Where the symbols take the elements:
rz di fm
rz ve dr
rz pu td
rz bu lz
rz gi lt
rm di hf
rm ve lt
rm pu zj
rm bu bc
rm gi sl
cz di bm
cz ve mh
cz pu cn
cz bu qq
cz gi lj
jc di ds
jc ve mf
jc pu lq
jc bu jj
jc gi qg
dp di qj
dp ve mc
dp pu gg
dp bu gd
dp gi jg
tp di sm
tp ve bb
tp pu qb
tp bu bt
tp gi tn
sz di sn
sz ve tn
sz pu rh
sz bu cm
sz gi rc
qf di hr
qf ve qq
qf pu fj
qf bu fb
qf gi nj
zr di fs
zr ve qm
zr pu fp
zr bu qd
zr gi cg
qj di cd
qj ve tg
qj pu pr
qj bu nb
qj gi gr
hs di cn
hs ve sz
hs pu rc
hs bu tj
hs gi bm
mj di qq
mj ve ht
mj pu tj
mj bu cn
mj gi ct
rh di ht
rh ve gf
rh pu gp
rh bu sz
rh gi zb
rc di mj
rc ve rh
rc pu zb
rc bu hs
rc gi mq
tj di cz
tj ve cm
tj pu hs
tj bu mj
tj gi sq
mh di rc
mh ve rp
mh pu sn
mh bu jm
mh gi cn
hd di rf
hd ve zr
hd pu cg
hd bu ms
hd gi mf
rj di lz
rj ve hd
rj pu mf
rj bu td
rj gi jc
cg di dr
cg ve fp
cg pu gq
cg bu hd
cg gi jf
zd di hh
zd ve nh
zd pu sb
zd bu gj
zd gi md
dj di bt
dj ve tr
dj pu bf
dj bu qb
dj gi gn
dm di zm
dm ve dp
dm pu jg
dm bu dd
dm gi zg
lt di zd
lt ve td
lt pu jj
lt bu ds
lt gi zj
cd di dd
cd ve gs
cd pu qm
cd bu jg
cd gi zr
gj di zj
gj ve fm
gj pu zd
gj bu qg
gj gi hf
tn di pm
tn ve qb
tn pu gf
tn bu ff
tn gi rh
fm di jj
fm ve qp
fm pu nh
fm bu lq
fm gi zd
cq di dp
cq ve tc
cq pu hg
cq bu gs
cq gi nb
nj di cq
nj ve fj
nj pu lf
nj bu tg
nj gi gd
qh di hd
qh ve gr
qh pu rg
qh bu gq
qh gi tt
rp di rh
rp ve sm
rp pu pm
rp bu tz
rp gi sn
qm di dm
qm ve cq
qm pu nb
qm bu cd
qm gi fp
nb di jg
nb ve hg
nb pu qj
nb bu qm
nb gi zm
bp di zh
bp ve qg
bp pu pg
bp bu zf
bp gi lg
qp di rj
qp ve qh
qp pu tt
qp bu jf
qp gi nh
lm di bb
lm ve bp
lm pu lg
lm bu tr
lm gi nl
tt di mf
tt ve rg
tt pu rf
tt bu qp
tt gi lz
ds di gj
ds ve rz
ds pu lt
ds bu sb
ds gi rm
fb di gb
fb ve mq
fb pu qf
fb bu tc
fb gi tg
jg di gr
jg ve gg
jg pu cd
jg bu dm
jg gi qd
nl di qb
nl ve lg
nl pu mz
nl bu bf
nl gi sm
tg di gs
tg ve qf
tg pu nj
tg bu hg
tg gi pr
rf di jf
rf ve fs
rf pu dr
rf bu tt
rf gi rz
zb di tj
zb ve gp
zb pu jm
zb bu rc
zb gi qq
cr di tr
cr ve hf
cr pu bq
cr bu lg
cr gi mg
sl di bq
sl ve zj
sl pu zf
sl bu zh
sl gi tr
pr di qm
pr ve nj
pr pu gd
pr bu qj
pr gi dd
jj di sb
jj ve rj
jj pu jc
jj bu lt
jj gi hh
lq di lt
lq ve jf
lq pu fm
lq bu jc
lq gi gj
gn di ff
gn ve bf
gn pu sg
gn bu gf
gn gi tz
sq di lj
sq ve hs
sq pu bm
sq bu ct
sq gi tc
gs di gd
gs ve hr
gs pu cq
gs bu gg
gs gi qm
qg di rm
qg ve lq
qg pu gj
qg bu hh
qg gi pg
sm di gf
sm ve mz
sm pu dt
sm bu sg
sm gi pm
mq di ct
mq ve zb
mq pu qq
mq bu bm
mq gi qf
bm di mr
bm ve rc
bm pu mq
bm bu sq
bm gi fb
jm di hs
jm ve tz
jm pu mh
jm bu zb
jm gi cz
ct di fj
ct ve tj
ct pu sq
ct bu mr
ct gi hr
mf di rz
mf ve cg
mf pu jf
mf bu rj
mf gi lq
bt di sg
bt ve sj
bt pu tp
bt bu dt
bt gi ff
hf di zf
hf ve zd
hf pu md
hf bu pg
hf gi bq
zm di qd
zm ve qj
zm pu gr
zm bu fp
zm gi qh
fp di zg
fp ve nb
fp pu zm
fp bu zr
fp gi gq
zh di cr
zh ve rm
zh pu sl
zh bu dl
zh gi nf
dl di lg
dl ve bc
dl pu zh
dl bu bq
dl gi bb
lg di nf
lg ve pg
lg pu cr
lg bu lm
lg gi mz
mz di dj
mz ve cr
mz pu mg
mz bu nl
mz gi dt
lz di lq
lz ve rf
lz pu rz
lz bu nh
lz gi ds
nf di mg
nf ve sl
nf pu tr
nf bu bb
nf gi dj
gd di nb
gd ve lf
gd pu dp
gd bu pr
gd gi dm
nh di jc
nh ve tt
nh pu lz
nh bu fm
nh gi sb
gf di ns
gf ve dj
gf pu gn
gf bu tn
gf gi gp
lf di hg
lf ve lj
lf pu mc
lf bu nj
lf gi dp
bf di tp
bf ve lm
bf pu nl
bf bu dj
bf gi sg
zg di qh
zg ve jg
zg pu qd
zg bu fs
zg gi ms
gp di cm
gp ve gn
gp pu tz
gp bu rh
gp gi jm
dd di fp
dd ve gd
dd pu dm
dd bu gr
dd gi fs
fj di tc
fj ve cz
fj pu lj
fj bu qf
fj gi lf
gr di zr
gr ve pr
gr pu dd
gr bu zm
gr gi rg
bb di mz
bb ve zh
bb pu nf
bb bu sj
bb gi qb
sg di tn
sg ve nl
sg pu sm
sg bu gn
sg gi rp
hh di bc
hh ve jc
hh pu qg
hh bu zj
hh gi bp
ht di jm
ht ve ns
ht pu cm
ht bu sn
ht gi tj
cn di mq
cn ve sn
cn pu mj
cn bu cz
cn gi mr
tz di sz
tz ve sg
tz pu rp
tz bu gp
tz gi mh
cm di mh
cm ve ff
cm pu sz
cm bu ht
cm gi hs
rg di cg
rg ve dd
rg pu fs
rg bu qh
rg gi rf
dt di gn
dt ve mg
dt pu bt
dt bu sm
dt gi ns
qd di rg
qd ve cd
qd pu zr
qd bu zg
qd gi hd
zj di md
zj ve jj
zj pu hh
zj bu rm
zj gi zf
sj di nl
sj ve dl
sj pu bb
sj bu mg
sj gi tp
dr di qp
dr ve zg
dr pu ms
dr bu rf
dr gi td
tc di mc
tc ve bm
tc pu fb
tc bu hr
tc gi hg
mg di bf
mg ve bq
mg pu sj
mg bu mz
mg gi bt
tr di sj
tr ve zf
tr pu lm
tr bu nf
tr gi bf
pm di gp
pm ve dt
pm pu ns
pm bu rp
pm gi ht
sb di qg
sb ve lz
sb pu ds
sb bu zd
sb gi bc
lj di fb
lj ve cn
lj pu mr
lj bu fj
lj gi mc
jf di td
jf ve gq
jf pu qp
jf bu mf
jf gi fm
qq di sq
qq ve jm
qq pu cz
qq bu mq
qq gi fj
mc di tg
mc ve mr
mc pu gb
mc bu lf
mc gi gg
hg di gg
hg ve fb
hg pu tg
hg bu cq
hg gi qj
bc di pg
bc ve ds
bc pu rm
bc bu md
bc gi zh
sn di zb
sn ve pm
sn pu ht
sn bu mh
sn gi mj
fs di gq
fs ve dm
fs pu zg
fs bu rg
fs gi dr
mr di qf
mr ve mj
mr pu ct
mr bu lj
mr gi gb
gb di nj
gb ve ct
gb pu hr
gb bu mc
gb gi gs
gq di ms
gq ve zm
gq pu qh
gq bu cg
gq gi qp
md di bp
md ve sb
md pu bc
md bu hf
md gi dl
ff di rp
ff ve tp
ff pu tn
ff bu ns
ff gi sz
bq di lm
bq ve md
bq pu dl
bq bu cr
bq gi sj
pg di sl
pg ve gj
pg pu hf
pg bu bp
pg gi cr
gg di pr
gg ve gb
gg pu gs
gg bu dp
gg gi cd
ns di tz
ns ve bt
ns pu ff
ns bu pm
ns gi cm
zf di dl
zf ve hh
zf pu bp
zf bu sl
zf gi lm
ms di tt
ms ve qd
ms pu hd
ms bu dr
ms gi rj
td di nh
td ve ms
td pu rj
td bu rz
td gi jj
qb di dt
qb ve nf
qb pu dj
qb bu tp
qb gi gf
hr di lf
hr ve sq
hr pu tc
hr bu gb
hr gi cq

In the rows, 53 means zero.

The rows follow the links: the fewer symbols apart two elements are, the more alike their rows tend to be.

Each row is also shifted at random along 9 hidden directions that mean nothing.

Some elements, each with a row of numbers:
gn: [  24   56   61   57   33   52   48   45   55   48   68   50   45   58   56   53   56   43   45   54   61   59   64   38   52   47   51   58   60   93   43   44   46   61   47   35   59   47   38   47   65   54   62   69   60   63   50   54   56]
qg: [  77   50   60   67   63   56   61   62   61   58   48   32   40   65   49   57   62   54   44   67   59   56   56   67   46   52   47   51   45   39   46   47   45   71   56   62   35   49   65   44   44   46   58   34   56   50   27   56   46]
tj: [  61   56   42   39   53   51   55   40   61   51   55   70   74   47   64   54   62   57   71   40   53   62   53   51   50   61   65   48   60   68   56   49   63   36   28   34   61   37   43   54   53   62   48   46   46   53   70   65   41]
bp: [  29   45   42   51   36   71   45   51   60   63   58   59   51   54   55   54   58   52   43   65   52   59   55   54   68   39   46   45   54   47   30   63   52   34   56   41   60   57   56   46   56   52   75   28   51   53   57   53   55]
nf: [  34   53   56   63   56   40   61   39   54   50   44   40   53   37   48   66   53   49   58   53   47   46   59   60   46   57   60   62   63   46   57   58   32   64   66   60   42   39   46   53   62   44   37   70   57   55   41   43   54]
dj: [  63   50   64   38   60   48   52   47   51   48   59   41   61   54   43   63   54   54   54   54   44   58   57   57   44   52   69   46   60   54   54   47   56   56   40   51   43   41   51   47   54   52   43   52   52   50   51   55   38]
qb: [  35   52   55   38   62   53   48   51   45   45   53   62   52   58   58   57   55   59   49   71   43   49   64   56   60   70   69   39   60   60   50   58   51   42   40   51   70   44   56   50   44   42   58   57   63   53   57   56   55]
fj: [  72   50   52   38   47   48   48   48   53   59   57   52   57   45   40   53   62   48   67   32   63   72   58   33   44   42   50   55   64   69   53   33   68   49   27   48   46   52   56   48   66   73   49   40   44   56   66   54   39]
jf: [  50   51   57   45   53   42   55   54   52   64   53   52   59   30   27   63   41   53   64   36   39   57   47   52   40   46   53   49   59   42   59   57   59   47   54   63   35   56   49   53   60   59   29   51   33   42   74   49   50]
nl: [  62   54   58   49   56   40   53   49   49   53   56   39   59   42   42   61   61   60   48   32   50   67   55   49   25   39   73   41   71   74   53   44   50   61   23   53   50   31   63   44   59   52   44   57   66   48   54   67   23]
ms: [  34   58   36   61   60   34   62   48   57   66   29   64   39   20   35   63   67   60   76   47   54   65   67   66   41   83   39   52   62   44   55   57   41   44   39   60   55   42   62   53   49   50   36   41   41   33   75   53   60]
qm: [  29   56   63   60   44   45   65   47   67   58   58   62   53   48   48   53   61   49   63   54   66   44   46   32   36   53   48   66   42   74   55   54   46   59   61   60   41   53   39   60   66   70   44   57   49   74   46   62   61]
sz: [  48   50   46   63   38   29   53   38   63   40   58   44   60   26   15   54   75   43   63   29   58   57   72   65    9   74   55   62   66   77   55   58   47   64   23   59   51   14   51   64   66   57   38   40   54   42   72   70   45]
hg: [  36   58   47   58   41   50   49   57   46   58   55   66   52   51   71   43   51   55   56   53   52   50   45   51   71   48   44   58   50   44   58   52   62   50   62   47   63   67   51   64   58   64   58   53   50   55   58   46   59]
nh: [  37   62   49   59   59   44   63   55   56   68   44   53   48   48   66   62   68   68   56   70   48   58   42   76   54   59   53   43   41   29   47   55   54   49   46   43   51   45   61   53   42   56   50   28   51   42   47   69   42]
gp: [  41   53   63   48   28   48   48   46   54   44   74   57   68   57   42   51   57   27   57   46   36   51   57   48   54   46   50   59   69   67   52   59   54   38   49   52   57   43   45   60   72   61   46   33   38   50   67   56   57]
lj: [  84   53   62   50   67   58   50   60   42   43   52   39   49   73   47   48   52   50   52   60   59   48   59   55   59   61   53   68   46   34   64   46   59   66   61   72   58   65   70   59   53   53   60   57   65   56   39   43   57]
gd: [  85   48   46   64   56   63   53   65   53   59   47   50   52   56   77   43   57   53   43   47   72   45   31   45   64   36   47   61   41   37   54   45   67   74   63   53   39   65   60   60   47   66   64   48   63   68   31   52   46]
fb: [  33   57   56   39   50   49   48   48   47   49   52   67   47   59   47   53   62   49   69   69   49   52   65   51   63   75   46   64   51   55   57   57   57   41   51   60   66   60   53   61   58   60   52   51   47   52   64   49   71]
rj: [  43   61   62   63   54   43   54   60   45   59   51   39   47   44   42   57   46   65   45   46   48   54   40   57   33   37   55   55   48   53   61   59   48   70   64   69   44   60   57   55   60   51   42   82   61   47   49   56   47]
pr: [  70   53   58   61   54   53   57   65   52   53   61   56   62   54   57   43   44   50   48   39   59   41   38   39   49   41   54   56   48   51   63   52   61   62   61   62   50   61   57   62   55   63   52   55   57   65   50   54   51]
zr: [  44   68   63   55   48   52   65   46   66   67   53   54   48   68   62   58   64   63   69   68   56   69   47   57   50   47   39   63   36   62   54   46   47   49   60   49   46   67   44   47   66   65   48   54   38   54   42   64   54]
qq: [  59   58   59   59   53   38   68   29   68   52   51   36   55   49   46   63   67   45   78   49   71   59   62   54   34   63   51   80   47   62   60   34   45   73   52   48   33   39   35   55   70   66   36   59   49   64   35   54   48]
mg: [  21   55   56   43   47   58   56   40   56   58   49   62   56   60   74   67   74   42   53   77   42   49   45   46   75   47   58   54   56   52   38   61   45   31   52   40   54   43   49   48   55   58   55   34   51   65   40   63   53]
gr: [  42   57   57   58   60   69   58   61   58   43   61   70   47   67   37   48   48   57   39   63   74   35   56   39   35   78   60   56   29   84   52   69   50   51   54   63   76   55   57   58   39   50   69   66   75   69   63   73   76]
mj: [  39   71   55   57   48   59   57   46   50   44   63   64   62   77   75   50   65   53   49   63   56   48   48   52   56   55   64   60   45   72   55   60   48   42   48   43   86   46   59   59   57   56   67   56   73   62   48   75   52]
zj: [  28   40   54   60   51   48   58   53   64   62   51   45   38   40   38   53   51   57   56   66   58   53   73   52   49   53   45   47   60   42   44   49   39   56   67   66   40   56   53   48   60   45   56   41   48   61   42   31   58]
lq: [  14   65   59   66   51   35   67   54   56   63   61   56   48   39   44   59   48   66   54   54   48   52   55   59   33   57   61   40   53   56   54   53   42   49   48   50   63   42   57   52   53   50   46   48   57   49   62   62   46]
cz: [  29   67   57   62   57   40   61   43   48   44   52   57   53   57   66   48   52   63   65   56   56   49   65   51   47   65   62   61   58   66   70   50   35   57   60   61   75   50   52   60   66   47   50   87   70   61   45   46   57]
bq: [  65   53   45   60   55   65   50   55   51   50   52   48   61   54   54   57   47   50   39   48   46   52   50   70   59   49   60   49   57   41   47   66   52   49   56   46   61   46   60   50   44   39   60   49   60   42   59   56   50]
mz: [  41   49   75   49   51   55   58   45   51   45   72   37   61   60   32   64   43   36   44   63   46   34   56   50   49   50   70   63   52   38   52   60   47   52   68   60   50   46   53   55   61   52   51   44   61   66   43   48   57]
lf: [  62   54   49   53   51   57   43   64   40   47   59   55   52   60   53   43   46   55   48   54   55   47   51   62   64   58   49   60   44   34   60   54   71   57   59   57   68   68   65   66   50   57   66   51   60   49   60   48   58]
rh: [  44   38   36   59   46   38   46   48   52   48   43   47   50   30   51   42   63   59   61   48   54   53   72   62   50   58   49   52   73   37   56   51   50   64   50   67   51   43   58   65   65   49   54   49   58   51   49   30   49]
hs: [  32   61   43   54   50   44   59   38   56   52   48   58   62   56   77   50   74   67   71   70   47   56   58   76   60   63   58   56   51   30   57   53   50   43   52   49   69   43   58   64   63   57   56   37   57   52   41   56   43]
jc: [  35   62   55   66   63   52   58   69   45   61   51   57   43   58   77   48   43   74   38   64   50   49   46   55   60   44   61   33   52   46   55   53   45   56   61   53   68   62   67   49   42   41   64   66   71   55   42   51   47]

Where do the symbols, taken in turn from left to right, take each start?
Answers are names.
[  50   27   46   49   59   56   55   62   63   69   52   55   47   27   47   48   29   61   57   47   62   52   68   30   64   42   52   30   71   33   47   36   54   51   65   55   30   64   49   42   51   48   57   43   41   70   52   11   53]
ve bu di ve pu bu ve di -> tt
[  69   49   61   50   61   65   60   59   60   56   55   56   57   70   61   49   53   55   55   69   58   41   40   49   58   52   51   59   32   36   57   55   60   56   72   66   40   70   52   59   51   64   55   45   49   69   34   54   59]
gi di bu pu di ve pu di -> qd
[  50   57   61   39   40   57   43   56   41   56   62   57   56   72   72   46   46   50   60   68   38   55   42   55   85   36   40   64   46   28   60   49   71   44   76   53   54   86   48   62   68   66   56   52   37   52   49   39   61]
di di ve gi bu di -> gd
[  56   40   44   59   40   49   41   51   53   46   52   48   51   38   52   43   57   44   48   32   63   56   61   37   48   42   49   56   74   80   51   47   52   71   45   53   44   46   45   54   63   53   56   71   59   60   54   42   51]
di di ve ve bu di pu di di -> rp
[  61   41   30   51   50   63   40   52   56   49   37   67   46   49   77   47   77   44   49   57   62   57   60   52   79   68   43   48   65   63   37   53   60   50   32   34   58   40   53   50   37   52   70   34   54   53   56   56   57]
bu bu gi pu gi gi bu -> mr
[  60   64   69   56   62   61   58   71   48   58   61   62   53   76   72   51   42   55   38   62   39   51   43   50   66   42   58   32   55   61   54   56   47   40   56   53   64   60   62   43   40   43   57   52   54   50   50   63   53]
bu ve pu gi gi di -> hf
[  23   66   51   70   52   36   60   59   51   66   53   53   43   36   57   55   55   76   45   44   57   62   47   54   27   42   62   36   55   71   54   49   45   61   38   48   62   44   63   48   53   50   53   66   70   49   56   68   33]
di ve ve bu ve pu pu ve ve -> hg
[  35   67   54   67   42   42   56   59   45   59   58   59   54   60   75   43   59   55   58   60   45   49   42   63   66   46   43   57   47   30   62   53   55   49   64   55   70   63   65   68   62   63   57   39   54   49   48   54   51]
pu di ve ve pu ve -> tj
[  25   53   47   44   60   46   50   48   50   44   52   63   46   54   53   55   63   61   58   77   46   51   78   71   61   89   62   40   59   46   49   56   51   38   35   45   79   37   60   53   40   40   61   35   59   46   62   53   59]
ve di gi di di bu bu -> tz
[  65   44   51   54   54   58   50   63   57   62   52   42   47   55   50   50   56   62   47   57   49   66   59   59   53   36   49   36   61   39   44   48   51   51   50   61   44   58   68   43   53   46   62   32   50   46   44   47   40]
di ve pu pu di pu -> zd
[  73   48   61   60   47   63   44   61   46   34   71   43   54   68   42   45   41   32   32   47   55   41   61   52   57   54   55   60   58   63   53   55   55   63   57   53   64   50   57   56   49   44   67   55   66   55   55   50   62]
ve bu ve di gi pu gi di pu -> tz
[  61   50   55   55   44   61   45   60   48   48   71   43   51   65   57   46   51   46   37   53   57   56   61   53   64   41   55   48   60   51   45   42   61   55   46   39   66   52   63   49   53   51   76   36   64   55   49   50   44]
gi di ve pu bu ve di pu -> dt
[  56   70   55   50   68   38   56   56   39   48   46   63   54   63   67   49   60   66   70   56   39   62   66   62   56   69   60   44   69   48   73   47   45   39   39   67   84   52   75   57   55   46   48   57   59   40   58   51   47]
di pu gi gi bu gi ve -> gs
[  53   62   71   59   43   62   43   65   38   36   74   49   52   86   64   44   41   40   29   62   43   47   56   52   68   44   56   55   58   73   56   57   48   56   63   53   80   60   58   53   54   41   71   71   69   53   48   54   62]
ve pu gi ve di ve bu bu -> mg
[  55   66   52   62   57   62   59   55   55   63   43   59   41   67   62   60   64   48   56   67   55   59   47   63   68   62   35   62   40   45   48   60   47   43   59   49   62   63   62   48   45   54   58   39   47   45   53   64   66]
ve bu ve di gi bu ve di -> gr
[  60   72   71   52   55   44   56   55   41   45   66   49   55   74   42   52   60   48   60   53   44   57   60   56   42   59   57   61   55   58   68   50   49   46   43   68   78   51   74   57   64   57   50   48   61   45   55   63   50]
gi gi bu bu ve ve -> mr
